Each row has a hidden value. The values are split into ranges, and the tier after each row names the range that its value falls in. Each part has its own value, ranges and names.
[   0   32  119   47  -53 -229  238 -121  -75  -96 -151 -162  -29 -108
   35  107  -60 -151   -4  332  -89 -140 -129  110 -193  164  182  -63
  123 -272  147  389  147   99  -72  -23 -243  -34   41  162   -1 -285] : W
[-148 -176  115 -198 -197 -338  -65    4 -357    6   93  -14  116  -80
   89  498  -99  172   11   67   30  -41   47 -182  -54   -1 -420  136
  -27  429   48   45  264   97  -73 -270  234   17  235 -332  104  116] : S
[-205  192   81    6   -5  101 -193   33   68  223  -51  154  -20  161
  -30   -9   75  167  -41 -143  -20   49  -60   82  -99   16  168   -7
  204  227  -29  102 -259 -100  140   46   48   62 -157 -195  165   48] : V
[ 354   98   44   43   68 -149  119 -199  178  -93   55  -44 -286 -164
  147 -366  274  -50 -225  154  129  123 -301   77   60  150  256 -155
  -61 -299  370  -29 -234  145   18   17   16   12 -269  207  186  -58] : L
[-132  -81 -254 -109 -140 -376 -165  188 -151 -115  113  -19  -90   84
  266  141  371  292 -119  -59  -31  -99   87  -30  -80   -9 -220  -89
 -272  306  226 -459  136  120 -143   66   73    3 -102  -13  285  -62] : T
[ 205   17  351   84  -69  250   73 -299  -91    1 -139  167  -70   22
  -11 -429 -156 -233 -133  106   -3  193  -58   17 -199  114  209   69
  488 -263  -10  268 -282   55   38 -163 -203  100 -271   53   -4   56] : A
[-335  290   48  -51  158  175 -177   84  177  221 -192  135  -72    0
 -151  -83   60   -6  -65 -176  -19  -48  -11   79  -59  160  280  -99
    4  272   44  261 -194  -72  -41  142   37  -58 -272  -62   17   54] : L
[  -1 -169  -13 -123 -271 -154  107   77 -147 -274  136  122  -85   72
  161  -11  138  -32    2   97   -7  117    1  143 -117   96   76  -46
   49 -180  271  -20   99  208  305   22 -104  106 -340  -33  241  -42] : A
[ 118  215   45 -158  240  282 -276 -147  393 -100 -198  -37  -37  -64
  -41 -243  147 -101  -83  -28 -101   67 -336  210  208  128  440   91
  -64   84  175  112 -338  -57  116 -178    6   77 -518  -29  -99  115] : T
[ 135 -105  158   14 -238 -228  132 -136 -374  -91  170  149 -179  -15
  301 -224 -135  105 -117  102  158  165  119 -203 -220   17 -471   28
  241  101   39 -125 -116  230 -146  -94  116  150   78    0  206   94] : S
[-196   16  269  -48  -62 -151   11 -132 -458    8  -96  -73   89  -63
  179   66 -374   84   96  160  -45 -144  261 -143 -267   -9 -443  244
  349  378 -232  152   41  -40 -430 -278  -99   15  317 -157  -50   39] : W
[-166 -251   82 -249 -262 -117 -275   81 -390   -3   25  209   74   39
    2  253   79  112  -85 -119   44   38  261 -217 -130  -14 -394  129
  -33  525   74 -189  228   93  -89 -270  179  -29 -176 -273   48  233] : L
[ -82 -147  288  -79 -122 -231   67  -50 -564  -64  -20  -89  -19 -132
  171  -30 -373   81   27  119   49  -85  371 -338 -175  -28 -559  242
  260  367 -149  -16   97   78 -424 -341  -13  -13  374 -266   70  132] : A
[ -39 -112  -17 -123  -63  -44   -3  239 -155 -331  -24 -209  -25  -24
  213 -196 -106   71    5   57 -159 -161  185  -13    8  -85  115  257
   38  -37  -40 -226   93   10  -45 -223 -198  120  -16 -179  126   45] : P
[-155   93  -48 -177   84   21 -155   54  158 -143 -106 -222  227  -25
  103  313  -93   73   54   78 -286 -181 -276  213  113    2  294  235
  -61  112  -51  166   64  -99  101 -216  -28  175    0 -200  -55    4] : T
[-253  151   39  144   50 -186    9 -239  -84  319  -85  -61  283   31
  191  504 -222  128 -220   35 -281 -173 -314  -41 -192  102  -82  -33
  133  201 -239  284   11   19 -334   69   79  156  554  -23   72  -99] : T
[ 223   49  274   55  160 -218   97 -224  -23  130 -174 -329  -54 -322
  -50   80 -234  -19 -205  207   22 -126 -236 -310  117   65  -26   94
   17   55   16  266  -31   55 -324 -331  160  -45  480 -138   -5    2] : M
[-272  -64 -130 -202 -185 -401  -69  309 -290 -123  155   17 -146  -39
  205  150  125  295   46  -18  128 -114  294 -111 -118  -28 -410    0
 -213  447  160 -263  221  107 -141    0  176  -29  -10 -130  206   37] : L
[ 124 -163   62 -188 -206 -393  105   69 -145 -202   62 -166  -54 -254
   67  378 -231   80  -38  274  106  -61 -150 -239   42  -13 -329  150
 -187  149  139  177  300  240   32 -337  384  138  261 -119  -55   34] : M
[-445   17   50 -201 -135  -76  -19  244 -220  -66    9   37   98   -2
  101  314 -455  143  139  -31  -84 -100  149 -100  -98    3 -308  197
   75  468 -201  253  114   84   27  -86  206  211  241 -345   19  146] : M
[ 142 -339  -85 -160 -273 -341  -28  139 -147 -233  102  -33  -69   -6
   96  244  174   74 -216   29  -26   40  -66 -204   72   17 -135   -5
 -247   55  296 -263  238  320  189 -154  189   86  -44 -185  249   34] : V
[-110  -36  125  115  -42   90 -138  -94 -249  234 -157  199  -10  116
   28 -222   25  -19 -355 -206 -104    4  200 -242 -253   84  -57  -61
  213  186 -100 -155 -129   71 -372   30  -98  -24  -24  -15  153   94] : P
[ 235  -41   77    8 -113 -245   79 -271 -212  -95  175  138 -189  -66
  354 -270  100   56 -225   95  133  178  -53  -92 -138  104 -337  -74
   82   49  191 -211 -186  241 -201  -21  102   99  -94  152  200   73] : C
[ -21  221  288  230   -9  115  121 -135  -95  182 -158   76 -178   95
  -16 -455  -64  -31  -10  105   50   29   87   88 -334   59  261  -49
  558 -232  -63  276 -323 -111  -77   57 -330  -26 -103   85  138 -157] : S
[ 126  193  -53   11  179  -60 -182 -159  252  167   34  -94   56 -118
  196   82   93  208 -338  -51  -78  -41 -459  -25  149    0  154   52
 -164  145   -5  -99 -202  -37 -162 -107  312  175  135  -12   68  132] : C
[  74  311  127  160  333 -152  113 -321   45  138  -63 -284  -32 -224
  335 -183 -282  112 -218  107 -108 -141 -272 -114   47   93  -71   50
  111  117 -172   94 -354    0 -543  -42   64  122  554   26  104   10] : W
[ 258 -231  121   -7 -231 -318  127   59 -335 -206  -26 -117 -272 -135
   63 -233   63    6 -124  230  163  -44  227 -268 -163  -32 -196   39
   34 -117  218 -181  187  178 -200 -257  -65  -81  -19   69  108  -86] : A
[ 118 -138  -71 -106 -197 -328   14  -29  -97 -221  122 -104   43  -13
  239  253  220  113  -52  223  -66  -46 -196  145  -61   -6   46   53
  -78 -123  231 -112  215   84  107 -156  -36   90 -103   26  136 -114] : W
[-140  -42  174    9 -190  143  -47  152 -290  -73 -101  135 -111  186
   61 -365 -241   55   10  -64  -39   32  365 -134 -262  -64 -107  168
  425  135 -184  -51 -169   31   -4 -104 -163  133  -89 -189  129   78] : V
[  40  108   -3  -86  -34   69 -190  229  202 -109  -63  -49 -200  104
  -75 -253  317  146   76    9   49    4  -25  209   37  -80  455   74
   61  -68  213  -88 -171 -144  362 -113 -119   -5 -493 -142  155  -57] : V
[-357 -115  114 -312 -214 -171 -137  136 -345  -41   22  136   96  -59
  -10  439 -189   94  130    0   56  -36  216 -126 -124   38 -445  158
  -25  590   16  184  276   88  -19 -224  242   13  -14 -315  -53  184] : A
[-184  238  262   34  163   83   85  -27   12   88 -327 -213   22 -164
 -133  -46 -333 -125   69  192 -107 -248    2   39 -128   84  302  139
  259  -32 -149  547  -19 -148 -210 -157 -218  -55  150  -42 -165 -113] : P
[ 143  216  -57  -53  163 -184  -61   98  347   44  -43 -227 -215 -261
  -28   25   68  170 -174   73  124  -92 -363 -107  230   10  170  -13
 -331  112  197   90 -102   37  -13 -112  403   58   84  -17   23   11] : M
[ -71  298  -81  -40  254  -22 -226 -122  298  183  -77  -77   53 -123
  133  157  -35  174 -252  -93 -109  -82 -420  -41  143   80   25   12
 -223  395  -41   74 -234    1 -237  -25  376  169  153  -19  -32  120] : T
[-120  246  311   66  103  147   -1 -320   40  287 -116    8  246  -30
    8  201 -281  -21  -27  106 -146  -22 -333  167 -120   82  278  143
  416   -9 -223  561 -179 -182  -15 -147  -49  124  175 -136  -60   32] : L
[-222  200  176   22   70  -18  145 -131  -52  151  -28  -30  159 -152
  183  238 -659   43 -101   64 -134  -78 -238 -141  -74   88 -185  150
  191  229 -348  498 -105   90 -204  -60  287  316  582 -141  -64  141] : A
[ -84   76 -104  -82  169 -157 -103  183  251   55 -140 -353   89 -188
  -68  356  100  101 -175   22 -182 -298 -304  -10  223   15  446   57
 -348   23   95   83  204  -71  -46 -138  105  -19  185 -169   51  -53] : L
[ -58  -91  221  -51  -96 -113  197 -245 -260 -140  -55   10   92  -45
  135   89 -167 -217    7  206 -146   16  -30   95 -174  219    3   18
  262 -119   79  319   69  162  -32  -70 -260   29  -19  -39   75  -63] : C
[-137  286   44 -132  129  -62 -122  102  198   96  -58    8 -212 -161
  -46  -10 -133  158  -18  -45  163   -5 -118 -124  102   69 -136    5
 -141  480   70  231 -240   59   -7  -27  437   71    8 -145  -22  134] : V
[ -63    8  174  130   46  -68 -193  -40 -256  317 -155    8 -132   87
  -66 -254  293  143 -216 -175   36  -56  284 -221 -153    8   21  -80
  199  233   50 -283 -156 -111 -382  -50 -193 -265  -10 -182  322   -4] : S
[-288  -50  161 -211 -156 -325  -34  -14 -331   81   37   57   75 -118
   -5  514  -94  106  112  100  105  -55   92  -91 -139   87 -407   47
   -2  483   96  277  261   63  -94 -167  204  -85  123 -246   16   59] : A
[-269   22  -95 -186 -165 -203 -139  147 -217 -135  105   16   91   36
  319  271 -199  305   68   30  -64 -109   71  -28 -149  -91 -442  212
  -20  495 -142  -92  103   40 -126 -137  225  249  143 -125   -2   98] : T
[  57 -180 -165 -147 -117 -230 -130  247 -135 -239  192 -107  -94   13
  313  -79  167  294 -157 -105  -36  -24   73 -143  131 -117 -121  131
 -207  181  115 -579   37  114   -6 -151  135  149    4 -252  351  156] : S
[  75  150 -101 -144  260  -86 -203  -52  368  -21 -117 -333  131 -234
   67  323    5   99 -210   49 -198 -187 -531    3  330   39  259  143
 -382  192   66   78    0  -17  -96 -252  296  140  158 -112  -88   73] : T
[-257  128  381  -33   37   53   63  -36 -331   41 -172 -168  112 -100
   56  -21 -603   45  214  163  -76 -185  233  -83 -182  -52 -149  372
  498  250 -381  404  -43 -180 -277 -345 -160   60  395 -319  -93   74] : A
[-249  116   90  -83  136 -289 -130  281 -125  128 -192 -395  -79 -183
  -95  205 -131  293   75   36   25 -370  212 -278   69 -111 -137  184
  -98  508  -79   28  123 -158 -340 -272  106 -174  461 -387   65  -26] : V
[-242   79  198  -83  158  -29 -321  -63 -117  341 -279 -196  276 -131
 -161  451 -114  130 -116  -45 -154 -295  -17 -195    0  -35   -1  240
    9  526 -204  172  155 -243 -426 -389   91 -136  333 -328 -144  111] : C
[ 304   33  191    6  -92  -25   82 -172  -80 -239  -33    2 -257  -32
  123 -531  183  -87   32  276  133  100   33  184 -182   41  179   46
  299 -316  250   -3 -184    0   38 -173 -310  -26 -479  202   50 -115] : C
[-166 -172 -112 -162 -104 -206 -190  132 -276  -60  100  144  -84   40
  205  -27  241  151 -227 -242  -11   18  256 -212  -30   75 -323  -68
 -216  448  177 -484   53  206 -222   37  118  -29 -142 -172  308  187] : P

New part:
[  24 -227   30  344  115   10  135 -105  -61 -168 -256  160    2  -65
  -95 -321 -144   46  -90  110  -78 -226  110   74 -147   27  -15  -99
  -88 -133  101  131   25  -21 -131  212   48 -116  177  -29  -39  140] : N
[  23 -260  173   93  -10  -27  198  -44   29  -61   -8   74 -148 -132
  -55 -308  344  151  196   84  236 -187  115  -80  231    5    6  108
  -78  -33  -47 -201  202  166 -274  214   44  177  144   25   31  -92] : X
[ 198   36 -178 -163 -168    5  -12   32 -130  110  -90 -183   -3   24
  109  229 -236   25  -65  243 -261    4 -165   53 -140    1  164 -104
  169   72  -82   81 -195  -98  155  111  -11 -125    1  169   48  155] : K
[  15   -3  120 -239 -319 -290  150   60  -79 -200  308 -298 -354   51
   33  152   98   68  135   19   20  -41   -1 -192   37  136   96  106
  231  102 -183 -183   22 -240 -269   62   88  175   24  -81 -166 -241] : D
[  29 -313  -36  244  -64   43   54  -46  -22  -28 -225   53   49 -146
  -39 -298 -109   72   -6   98 -158 -158  167  181 -167   79  -12 -183
 -182 -105   80   59  -12  -17 -125  147  -26  -87   81 -101  -34   78] : X
[  24   73 -110  162  322 -177  -25 -284 -131 -323   37  168   55  258
 -165   26 -213  -70  -44  -47  -21  230  -50   60   -4 -178  -89  -75
  151   40   92   44  150   60 -162  -22  120  -61  101   78  -17   24] : U
[  47 -275 -120  266   75   76   97   18 -105  -14 -377   87   17  -19
  -17 -152 -311   42 -151  201 -320 -223   46  231 -213   42  112 -251
 -117  -37  185  182 -158   70   62   50  -18 -279  157  -42  -79  213] : B
[ -33  -95   43   89   53 -258  -73  -89  -62 -262  126  -45  -74   58
 -160  -69   49  -35  159  -21   51  205  139  135  108   -5 -127   -3
 -124  -35  206 -118  186  -47 -297  -54   -9   97    0 -157 -108 -123] : H
[  75   22 -138 -106  -14  119  169 -159 -131   39 -112  163  -30  161
  103  151 -207   53 -181   39 -292 -104 -112  -49 -139  -80  208 -196
  301  200 -278   78  -96   99   41  112  133 -122  155  276   46   98] : U
[ 160   -9   52 -144 -150 -161  122  168  -51 -105   39 -121 -356   79
   60  204   56   72   57  158 -139  -96  -96  -58   52   42  255   44
   80   15  -80  -89 -148  -32  -70   90   50   37   94   62  -67   25] : H
[  83 -173 -202  152  138 -110 -149 -109 -119  -10   -7   36  144   82
 -103 -266 -150  -34   88   99 -130  302   35  240  -70  -48 -166  -83
   12 -115  174  -11  146   73  -89   39  -65 -120  -78  -70  -73  136] : B
[  50 -240  107  205  -45  -29  222  -22   50 -215 -133  106 -193  -90
  -27 -188   90  133   53   13   13 -294  121  -39    3   61  122  -63
 -105  -69  -51  -60   -5   79 -250  159  113   68  206  -41  -25  -13] : Y
[   6   56   77   65   57 -155  -66 -111 -285 -135  120 -163  -11  -31
 -231  155  -15  -69  -20  215   18  197  109  127   97 -132  -52   49
  -18   23  327  135  135 -235  -77  117  -91  104   33   90   -4 -144] : N
[ 151 -107 -234  181   50 -137 -153 -136  -65 -138   10  -11  133   59
  -89 -129 -238  -19   57   27 -167  279   23  206 -186  -45 -105 -153
   20 -138   88   36   33  -30 -121   54    2  -78  -60  -66  -30  102] : D
[ -18 -181   79  194  184  -46  107   28  -13 -120 -357  114  -61   15
  -33 -236 -112    0  -26  203  -14 -274  -18   86   39   78   -9   -6
 -187  -57  205   10    7   60  -44   60    2 -209  169  -68  -57  240] : B
[ 217   39 -244 -117   58 -267 -186 -102 -133  -26  315 -210   70  153
  -58  -30   -6  -17  260  121  103  517 -162   24  112 -108 -158  134
  315  -47   20 -176  207   61  -90   39  -10   60 -175   50  -18   36] : U
[  82  -38  118 -104 -310 -282  224   60   57 -362  192 -248 -389    0
   82   70   94  112  181  -63  128 -204  -14 -299   33  213  134  106
  192   -3 -235 -222  -27 -158 -333   75  203  196   92 -142 -150 -130] : R
[ -17 -199  108  234  -41   12  210  -56   26 -242 -269  104 -121  -96
  -22 -118  -87   81  -73   21  -72 -382  133   11  -97   96  112 -152
 -169  -23   13   56  -74  -38 -185  117  104  -35  237  -61  -26   29] : Y
[ 183   57  -85  -26   19 -348 -229   50 -214 -145  303 -246 -121  121
 -194  188  -13  -68  146  192 -114  500   -9  213   57 -132  -30   75
   28 -109  281  -10   55 -168 -100   31 -116   87 -123  -13  -84  -78] : K
[ -90  -44  -38  -91 -182  138   94 -133  -25   14 -356  -25  118  -60
  148  113 -309   -5 -161   50 -193 -322   15   48 -156  149   61 -266
  -64  224  -85   77 -125 -126   33  -22   51 -174  122   28   40  110] : H
[ 192   45 -357  -17 -174   -9 -284 -176   56  -56 -171 -154  338  -43
  103  146 -400  -64   58  -28 -196  236  -51  207 -225   65  -79 -290
  -71  -36   -6   21 -119 -109   20  -59   13 -103 -141  -35  129  235] : D
[ 127  115 -111 -139 -274 -417 -182  -21 -122 -294  383 -491  -90   46
  -64  259 -147  -59  193   17    0  378  -10    6  -67   88  -87   46
  177  -36   76  -84   26 -393 -212  -43   10  150 -173 -178 -139 -167] : Y
[  95   71  -88   88   74    5 -161 -150 -117  -40 -172  159  139   65
  -62    1 -257 -107 -143  101 -305  160   18  211 -193  -77  -43 -146
  -77 -102   75  184  -18 -179    4  194  -48 -141   -2  133   77  245] : R
[ 247    8 -120 -250 -221 -172  -10  149   18  -24   80 -340 -173    6
  143  217   73   74  270  164   78   63 -191  -96  191   95  149  101
  136   26  -58 -248  -80   83  -15  -26   41   85  -52   12    0   88] : B
[ 246  -55  -62  211  229 -163  -30  -27 -144  -95   32   58  -47   79
 -158 -221  -36   17   36  268  -22  178 -106   59  -32 -157  -37  133
  127 -241  108   72   80   -2  -46  317  -17  -61   34  134   15  188] : R
[  30 -355   16  176 -187  100  127   -2   67   22 -288   46    8 -222
   71 -384  -17  116   49   78  -90 -321  165   71 -134  193   12 -143
 -189 -115  -50  -34  -20   10 -150  192    9  -56   88 -123  -25  138] : R
[ 173  230  -74 -310   -9   21  -65 -102  -47   85  -41   -6   36  100
  104  317   31  -21   51  142    3  126 -220  -52  196 -123   99   39
  128  155 -148  -98    6   76   81   94   33   35   11  348  222  160] : H
[ -70  130  108 -378 -261  -73   26 -140  152 -120  -40 -169   -5  -46
  189  213  135   -4  222 -104  294 -132  -49 -204  296  181  -48   47
  -47  254 -207 -342  122  -44 -206 -108  122  175   15    1  110  -38] : H
[ 227   66 -172 -137 -261  -33   53 -107   34 -132   73  -50  -82   49
  154  180  -92   78   62 -101 -139   30  -88 -150 -124   46  176 -120
  268   18 -371  -89 -107  -11 -130  126  188   94   18  123   58   73] : R
[  52 -307  -36  140   68  147   68  -14   -1  166 -368   75  124 -159
   28 -327   22   87   71  251   30 -214   31  147   91   36  -21  -67
 -198  -25  131  -43   52  232   29  116  -63 -127   98   31   73  218] : U
[ 346  193    7 -288 -114 -101   19   80  -81   45  195 -124 -247   50
   67  266  267   70  165  238   62  149 -229 -191  242 -125  224  246
  266  -35 -202 -144  -15   37    9  305   40  205   -1  365  157  102] : N
[ -31 -179 -177    9 -243  130   37  -42  -60   48 -385 -245  182 -174
  129  138 -392   24  -88  137 -203 -275   53  172 -169  194   83 -335
 -128  188  134  107 -202  -75  116 -141  -14 -196   69 -104  -13   95] : B
[  73 -233   76   60  -18 -185  214  111  -20 -156   25  -71 -304   28
  -11 -187  128  127  156  133   76 -177  -17  -87  107   86   93  102
   71  -44   -5 -169   37  112 -200   80   74   26  128  -96 -155  -13] : U
[  64  201  -71 -294  -23 -305 -197 -120 -101 -115  297 -289   29  140
  -32  207   50  -95  262   59  223  429 -131  -42  274  -32 -177  181
  183  105   66 -240  238  -90 -134  -84   -7  139 -156   23    6  -58] : B
[ -67  -50  206   27  133 -226  -15    5  -67 -201   18   34 -186   70
 -154  -46  178  -51  124  101   92   63   98  104  262  -20  -67  115
 -221  -14  263 -127  185  -23 -232    2  -51   75   73  -65  -76  -49] : U
[  37  -40 -142  199  306  101  -99 -219 -195   51 -254  390  194  173
 -123 -128 -300  -91 -248  125 -414  166   26  322 -211 -210  -38 -240
  -47  -34  117  250   30   41   55  167  -60 -268   80  211   62  256] : H
[ 151 -165  111   18 -240 -195  294  123  -32 -255  174 -219 -431  -72
   12   19  199  186  168   74  103 -231   31 -233   83  108  241  108
  178  -40 -126 -147  -47   -6 -259  158  150  222  152  -49 -132 -161] : N
[ 213  100  -39 -242 -363 -173  -41   73   88 -156   48 -411 -118 -115
  146  327   26   47  237   78  134  -24 -114 -132  119  158  117   57
   12   23  -91 -199 -122 -152  -87    5   72  171  -45  -20   74   21] : Y
[  59    7 -197   43  235  110 -163 -295  -49   65 -176  332  289  133
  -24 -115 -112  -73   -5  -20 -137  271  -12  200   34 -164 -115 -167
  -27   21    7  -14  175  228  -30   59    0 -107   -8  198  158  247] : B
[  99 -220  -80  376  168  -59   58  -99  -47 -205 -189  226   -6   56
 -114 -323 -238   34  -96   62 -228  -62   59  152 -267  -29  -11 -158
  -42 -200   53  140  -24    0 -145  199   58 -177  133  -43  -63  176] : X
[ -15 -101   69   96  -66 -247 -127  -90   88 -274    0 -133   41  -95
  -77 -220   35  -42  246  -29  212   85  128   65   88  151 -251   54
 -241 -140  160 -183  197 -167 -322    8   -4   95  -60 -259  -44    9] : Y
[ -82 -150   10   34 -137  146  185 -155   63  -87 -330  179   11  -40
  124  -46 -169   61 -118  -92 -190 -373   99   11 -148  130  108 -289
  -98  145 -193    4  -84   22 -132   30  130  -97  193    2   23   74] : K
[ 115  -18 -373 -125 -188  -91 -122 -126  -83    8    0 -263  209   81
  136   43 -437  -29   43   30 -191  194 -135   53 -249  129  -85 -183
  294   71 -100  -20  -50 -103   31  -79   48 -180 -141  -83  -74  159] : B
[ -20  198  117 -192  137  -87  -96 -253 -102    7   53  -23  166   24
  -81   15  134  -86  102  167  325  172  -99  -72  306 -133 -235  223
   54  121   29 -114  329 -107  -80  173  -34   97  -13  245  202    9] : X
[ 124 -125 -211  147  -14  -10 -100 -255  -17  -68    5   63  223  -36
  -35 -240 -110   21  102  -58  -36  218   76   97 -123  -29 -146 -141
   65 -106  -67  -32  146   41 -179  138   48   23  -55    3   57   88] : R
